[128 = 0]

[102 127 142 116 194 121 151 132 132 113 103 122 135 135 148 114 128 144
 121 140 172 121 140 153 143 109 130 134] | Gm/fs
[139 131 125 114 192 122  98 124 134 127 113 120 135 135 115 122 138 121
 131 133  95 118 123 118 138 114 150 131] | Gm/fs
[125 117 131 123 252 140 113 130 113 108  98 118 131 130 120 106 126 107
 140 151 162 115 121 151 144 113 121 136] | Gm/fs
[144 114 146 137 252 137 147 164 115 120 119 123 133 136 149 140 123 120
 152 128 162 125 119 157 134 129 140 123] | Gm/gr
[101 114 129 133 250 109 103 126 126 111 113 128 150 124 129 126 133 120
 136 138 138 147 119 140 130 121 139 137] | Gm/fs
[164 126 128 119 252 118 139 129 119 131 102 113 131 134 143 112 119 107
 114 133 150 128 127 135 125 116 108 132] | Gm/gr
[122 121 133 125 148 134 129 120  11 109 110 120 135 124 131 116 144 120
 124 146 143 130 142 136 140 134 129 130] | Gm/fs
[123 128 144 130 252 131  98 157 130 123 108 125 131 124 143 124 154 131
 127 129 176 133 114 147 140 126 129 130] | Gm/fs
[103 146 146 135 167 126 133 120 109 108  95 119 133 130 139 125 141 144
 102 143 202 114 127 151 141  98 112 144] | rr/fs
[148 118 144 143 252 105 140 129 112 145 101  94 146 122 141 120 145 113
  97 138 217 109 130 151 151 115 105 119] | Gm/gr
[146 124 136 116 239 152 125 138 122 131 136 107 117 115 145 123 122 129
 124 128 129 132 129 128 125 127 144 126] | Gm/gr
[153 112 125 132 252 131 128 116  90  98  96 112 113 126 134  96 124 111
 128 144 176 124 129 139 138 105 131 134] | Gm/gr
[134 130 121 127 127 117 110 110 115 116 103  83 137  96  87 115 133 126
 126 148 220 105 169 171 122 117 113 137] | Qs/fs
[125 155 122 143  98 129 120 128 128 129 116 127 120 123 112 130 129 147
 131 116 162 109 136 152 119 118 113 125] | Qs/fs
[126 122 141 148 252 136 118 110 123 107 101 119 127 113 128 116 134 106
 121 159 189 114 149 161 142 113 141 128] | Gm/fs
[119 134 124 140 241 143 138 137 137  74 109 118 125 121 159 119 133  91
 116 149 174 121 118 121 130 102 124 134] | Gm/fs
[173 121 125 110 182 140 134 124 117 147 139 121 114 114 104 121 127 149
 123 115 168 116 125 155 121 119 115 128] | Qs/gr
[115 126 140 114 225 131 129 118 139 121 110 126 133 119 119 112 166 114
 127 132 195 105 128 150 145 116 123 131] | rr/fs
[162 115 113 120 206 129 134 121 113 133 109 119 126 114 139 115 129 129
 117 115 172 114 134 175 125 112 112 128] | rr/gr
[123 129 126 142 189 138 121 128 102 108 107 109 123 132 107 114 139 115
 115 137 247 110 118 164 140 130 112 117] | rj/fs
[116 117 123 144 250 126 118 117 108 119  86 116 140 124 124 111  95 136
 130 146 171  90 144 142 142 105 111 101] | Gm/fs
[120 123 154 117  66 126 136 125 143  83  89 116 146 109 128 124 123 146
 140 123 114 142 138 123 105 148 120 129] | rr/fs
[171 111 132 141 240 137 125 131 108 108 109 119 135 115 171 109 127 110
 121 149 139 124 132 131 134 112 140 126] | Gm/gr
[115 122 153 146 252 129 123 129 129 118  99 125 130 126 146 110 148  91
 136 139 146 121 145 145 138 125 134 126] | Gm/fs
[115 128 138 123  76 113 131 131 102 122  98 121 122 137 128 132 126 161
 131 123 161 116 120 158 132 124 130 153] | rr/fs
[150 121 136 113 244 106 127 124 117 119 106 112 135 125 139 136 129 113
 124 136 161 110 126 141 125 106 132 123] | Gm/gr
[155 129 109 133 133 121 102 113 116 131 118 110 129 129  99 124 111 132
 136 122 188 111 138 156 118 113 118 134] | Qs/fs
[ 98 119 134 120 190 137 132 118 104 136  95 125 131 115 143 125 128 149
 120 128 173 151 121 167 132 131 126 129] | rr/fs
[153 133 128  86  17 145 105 133 131 199 186 136 117 133 145 128 118 164
 138  83   4 172 111  94 119 167 162 132] | Qs/gr
[108 110 117 144 252 128 122 114 104 103  89 111 141 126 114 112 125 111
 136 162 238 115 139 146 133  70 102 138] | Gm/fs
[122 156 120 151 252 128  97 130 117 129 115 129 152 124 101 116 140 108
 138 135 175 124 119 158 135 122 132 116] | rj/fs
[ 96 124 125  98 151 114 116 149 140 127 109 126 133 137 140 134 153 131
 114 137  99 124 120 132 131 143 137 129] | Gm/fs
[109 125 135 132 214 130 117 127 111 127  96 121 122 130 132  83 140 123
 124 139 159 119 138 116 140 108 129 126] | Gm/fs
[170 109 116 103 252 131 122 145 117 131 124 127 111 126 138 107 117 103
 130 128 120 135 128 127 134 125 142 132] | Gm/gr
[109 113 134 149 252 123 126 117 108  91  82 104 139 121 123 125 126 108
 125 143 252  90 124 177 140  97 104 119] | Gm/fs
[138 119 123 142 252 129 137 115 107 103 101 128 127 123 144 100 132  97
 111 150 213  87 125 167 138 112 117 134] | Gm/gr
[122 121 126 131 252 133 127 102 120 112 114 105 139 123 126 111 133  97
 121 128 135 137 136 127 132 115 145 132] | Gm/fs
[128 118 120 156 252 136 117 126 135 123 118 120 124 136 149 127 154 102
 132 136 120 125 136 136 150 138 130 129] | Gm/fs
[168 126 122 142 252 115 100 132 107 131 130 117 130 136 137  77 133 104
 173 126  89 139 110 139 131 121 133 129] | Gm/gr
[158 114 132 143 252 125 108 136 109 115 103 127 154 136 137 125 129 111
 121 140 165 124 155 142 137 114 113 150] | Gm/gr
[108 106 118 129 252 128 116 129 131 122 103 121 135 134 155 110 159  99
 145 133  98 129 137 123 148 138 142 131] | Gm/fs
[133 124 124 127 166 137 128 120 110 139 114 103 136 128 123 109 136 146
 126 127  88  93 130 145 133 102 116 125] | rr/fs
[114 113 128 149 252 121 131 120  97 101 100 122 133 127 171 111 140 115
 122 146 153 128 128 147 134 102 123 116] | Gm/fs
[116 127 117 134 110 127 137 111 128 140 107 109 135 123  94 143 146 136
 128 128 165 128 131 148 123 128 113 124] | Qs/fs
[126 125 121 103 170 119 121 137 107 123 110 114 124 114 126 111 137 135
 113 135 164 123 162 150 128 117 114 118] | rr/fs

[125  85 145 146 125 151 127 141 139 126 138 124 131 156 127 130  99 124
 110 126 124 132 138 136 132 118 122 119] | S/Zl
[122 123 143 125 128 119 122 121 124 132 138 138 133 123 129 145 127 135
 141 126 130 118 114 133 114 133 133 134] | A/dd
[117 134 136 139 121 153 130 155 138 124 139 130 120 168 119 137 121 126
 115 121 121 133 128 167 134 129 121 124] | S/Zl
[116 120 125 124 124 136 130 120 125 125 148 121 124 129 132 104 115 130
 156 132 123 121 122 135 123 126 131 164] | A/Zl
[125 109 122 137 128 123 154 147 144 135 151 130 123 142 130 111 107 127
 163 124 132 121 125 129 116 125 151 136] | A/Zl
[120 106 126 120 130 136 126 127 136 129 171 128 116 138 121 106 123 133
 147 134 127 126 124 127 116 130 134 147] | A/Zl
[122 129 112 102 138 125 132 136 128 135 156 133 125 144 132 119 102 134
 134 124 129 121 124 126 122 127 131 153] | A/Zl
[117 122 134 130 123 150 129 124 136 135 148 126 135 162 127 140 110 136
 117 127 122 119 133 137 124 128 123 140] | S/Zl
[123 112 123 112 125 131 134 134 140 131 155 125 114 139 129 109 121 128
 153 127 135 127 126 129 131 121 134 151] | A/Zl
[114 103 123 120 125 148 133 135 148 130 148 133 129 133 129 103 120 128
 149 134 130 119 125 126 114 127 138 151] | A/Zl
[119 128 116 111 130 127 129 131 139 128 162 131 129 146 129 110 117 139
 133 132 139 121 126 126 113 126 114 155] | A/Zl
[142 131 144 149 132 103 122 124 139 111 125 127 126 149 126 164 125 121
 128 120 128 123 120 128 143 127 118 107] | S/dd
[134 102 141 159 125 121 132 121 145 130 140 125 122 180 121 161 101 121
 113 113 120 120 138 133 148 115 120 129] | S/Zl
[120 108 108 129 126 129 156 131 143 136 147 126 138 138 127 134  98 130
 158 122 143 143 127 122 116 118 135 159] | A/Zl
[126  91 134 138 118 115 133 144 143 126 108 106 108 144 127 124 105 130
 159 118 138 115 115 133 118 126 129 124] | A/Zl
[117 126 140 141 149 116 129 147 126 121 141 130 132 147 113 130  89 123
 113 117 134 135 119 135 126 124 135 122] | S/Zl
[150 119 133 127 126 130 137 139 137 125 148 127 125 155 128 125 114 125
 123 129 131 124 122 126 126 123 128 126] | S/Zl
[152 111 116 138 119 122 135 128 120 125 139  95 135 137 132 128 111 119
 149 130 124 128 135 123 123 122 125 138] | S/Zl
[127 128 116 142 126 121 133 131 137 124 144 117 137 135 125 126 115 127
 130 125 126 136 130 128 132 135 125 129] | A/Zl
[126 115 135 115 128 132 124 129 141 120 162 124 119 161 127 112 116 124
 112 153 123 116 131 132 119 122 126 151] | A/Zl
[120 107 142 133 125 141 130 140 128 210 158 124 127 152 132 125 121 122
 123 120 127 127 126 126 111 125 123 144] | A/Zl
[131 112 127 127 122 146 130 125 137 125 153 130 137 157 118 127 137 128
 135 132 125 104 129 119 131 138 129 164] | J/Zl
[129 102 123 110 117 146 117 127 139 125 143 125 119 130 129  95 146 133
 134 122 122 120 122 125 125 132 103 144] | A/Zl
[134 158 131 138 127 101 123 126 140 108 115 131 104 150 128 155 120 134
 147 111 124 117 115 130 130 141 130 109] | S/dd
[118 130 115 116 116 137 135 128 146 125 140 116 120 152 129 119 101 128
 127 129 135 132 108 128 135 127 125 143] | A/Zl
[138 130 150 121 115 135 115 122 139 127 122 124 115 143 121 148 133 125
 108 127 125 126 126 134 144 124 135 105] | S/dd
[136 145 132 110 129  95 127 124 142 116 126 134 120 135 133 136 107 139
 135 118 132 119 110 131 136 118 137 126] | A/dd
[109  93 136 122 127 153 128 138 143 140 148 130 125 130 126 113 111 130
 105 131 124 124 124 132 120 137 126 146] | A/Zl
[120 135 141 142 126 134 113 140 145 124 118 134 125 162 127 139  95 123
 112 108 130 143 140 132 125 120 126 118] | S/Zl
[115 113 120 104 118 121 133 139 137 140 157  99 125 103 123 109 113 136
 155 136 141 116 117 137 112 123 139 155] | A/Zl
[126 128 138  97 131 127 137 127 117 126 165 128 134 127 127 119 122 128
 103 138 133 128 127 136 116 129 135 149] | A/Zl
[126 126 129 134 130 130 132 131 131 125 147 129 140 160 126 149 109 128
 122 140 121 120 121 125 123 119 124 138] | S/Zl
[130 106 123 112 123 130 135 133 128 129 158 122 132 120 130 105 125 134
 142 140 123 127 135 124 119 127 157 149] | A/Zl
[146 128 106  95 125 115 122 113 130 115 123 119 131 128 129 119 141 125
 143 148 124 128 137 126 136 132 116 139] | J/dd
[126 108 143 132 129 156 134 116 124 126 155 130 137 175 138 136 124 120
  98 134 127 129 137 137 125 114 118 156] | S/Zl
[131 106 137 126 127 133 127 126 147 117 149 120 121 152 129 117 113 119
 139 126 138 138 132 129 130 127 129 136] | S/Zl
[146 135 141 131 138 126 127 121 110 109  69 132 133 111 135 143 130 128
  93 134 128 138 137 134 132 131 120 127] | S/dd
[121 126 133 115 125 133 129 137 136 131 122 161 123 137 127 114 117 124
 142 125 122 121 127 130 116 131 138 144] | A/Zl
[128 108 127 138 121 136 121 112 129 123 140 116 117 126 125 110 146 131
 176 136 107 116 117 126 118 137 126 145] | J/dd
[127 109 139 118 123 129 125 139 140 120 159 134 121 129 111 103 113 120
 138 131 131 131 115 119 117 125 134 137] | A/Zl
[131  90 148 149 127 129 138 131 133 114 158 118 136 159 119 141 109 117
 131 123 126 134 123 134 131 122 129 122] | S/Zl
[122 113 134 147 118 127 137 125 144 127 139 127 142 171 128 139  97 121
 118 112 127 124 120 128 150 126 121 129] | S/Zl
[121  99 137 128 128 143 117 134 123 134 152 123 132 141 130 116 109 125
  99 127 141 133 135 142 128 117 126 135] | S/Zl
[130  91 139 133 119 122 119 138 142 123 147 111 125 162 121 128 124 121
 134 119 121 127 113 125 144 127 132 120] | J/Zl
[125  98 130 144 121 133 131 120 144 125 163 120 123 183 140 142 117 135
 144 122 121 121 122  92 127 119 123 150] | S/Zl
[133 119 112 128 129 133 130 124 138 130 148 119 128 138 126 117 136 119
 150 136 129 134 129 126 114 134 122 133] | A/Zl
[123 136 136 141 126 130 132 129 126 118 137 126 151 178 120 151 116 127
 103 112 129 127 129 126 154 139 119 135] | S/Zl
[126 112 119 162 127 145 132 134 147 132 126 126 126 157 124 142 111 115
 170 121 125 114 128 134 123 126 126 130] | J/Zl
[130 102 124 123 125 123 132 127 135 128 157 117 124 147 126 137 121 124
 121 131 121 115 107 121 139 131 123 143] | A/Zl
[110 101 134 127 126 147 126 125 141 116 154 124 127 162 128 119 116 129
 127 138 125 124 131 130 130 125 126 147] | J/Zl
[124 109 129 122 135 137 122 149 142 133 140 126 121 123 129 112 120 128
 135 126 129 134 120 126 118 133 128 114] | A/Zl
[118 106 149 124 123 121 134 139 132 115 161 125 128 149 130 133 109 118
 156 123 126 129 131 126 111 121 122 153] | S/Zl
[125  83 131 138 124 147 131 128 134 127 162 119 131 177 117 146  96 116
  95 126 128 123 145 118 151 119 123 147] | S/Zl
[117 118 122 153 141 129 152 132 116 127 154 116 144 157 128 150 101 132
 142 112 138 124 131 132 119 116 131 129] | S/Zl

[130 144 117 147 129 125 127 116 117 127 112 126 122 110 153 134 109 130
 136 129 159 130 124 117 125 145 110 137] | (87)/nc
[148 144 111 138 130 126 127 120 120 134 115 122 126 128 133 123 121 132
 146 124  78 123 133 143 124  97 125 131] | (86)/pp
[139 176 120 118 126 137 112 127 108 131 116 121 132 121 144 137  83 126
  64 129 129 104 134 138 118 137 126 136] | (87)/pp
[116 161 125 124 134 132 122 105 117 128 119 128 130 108 155 133 108 128
 113 126 146 129 129 120 121 142 122 127] | (87)/pp
[142 154 126 112 140 120 120 117 115 126 112 128 126 112 141 143 104 136
  90 124 199 107 135 131 121 145 126 127] | (87)/nc
[133 166 117 151 147 120 122 117 110 130 120 128 125 105 153 157 101 138
 110 127 197 115 125 100 120 182 117 141] | (87)/nc
[136 143 128 144 131 144 128 121 108 137 116 125 135 132 133 140 101 133
  94 133 105 125 128 143 126 129 127 144] | (84)/pp
[177 136 133 147 125 112 123 106 112 136 110 121 125 137 122 144 114 136
 102 137 133  97 113 143 130 110 133 137] | (86)/nc
[129 177 115 136 141 125 116 111 110 136 118 124 125 110 159 160 104 131
  89 112 163 122 131 114 118 151 121 129] | (87)/pp
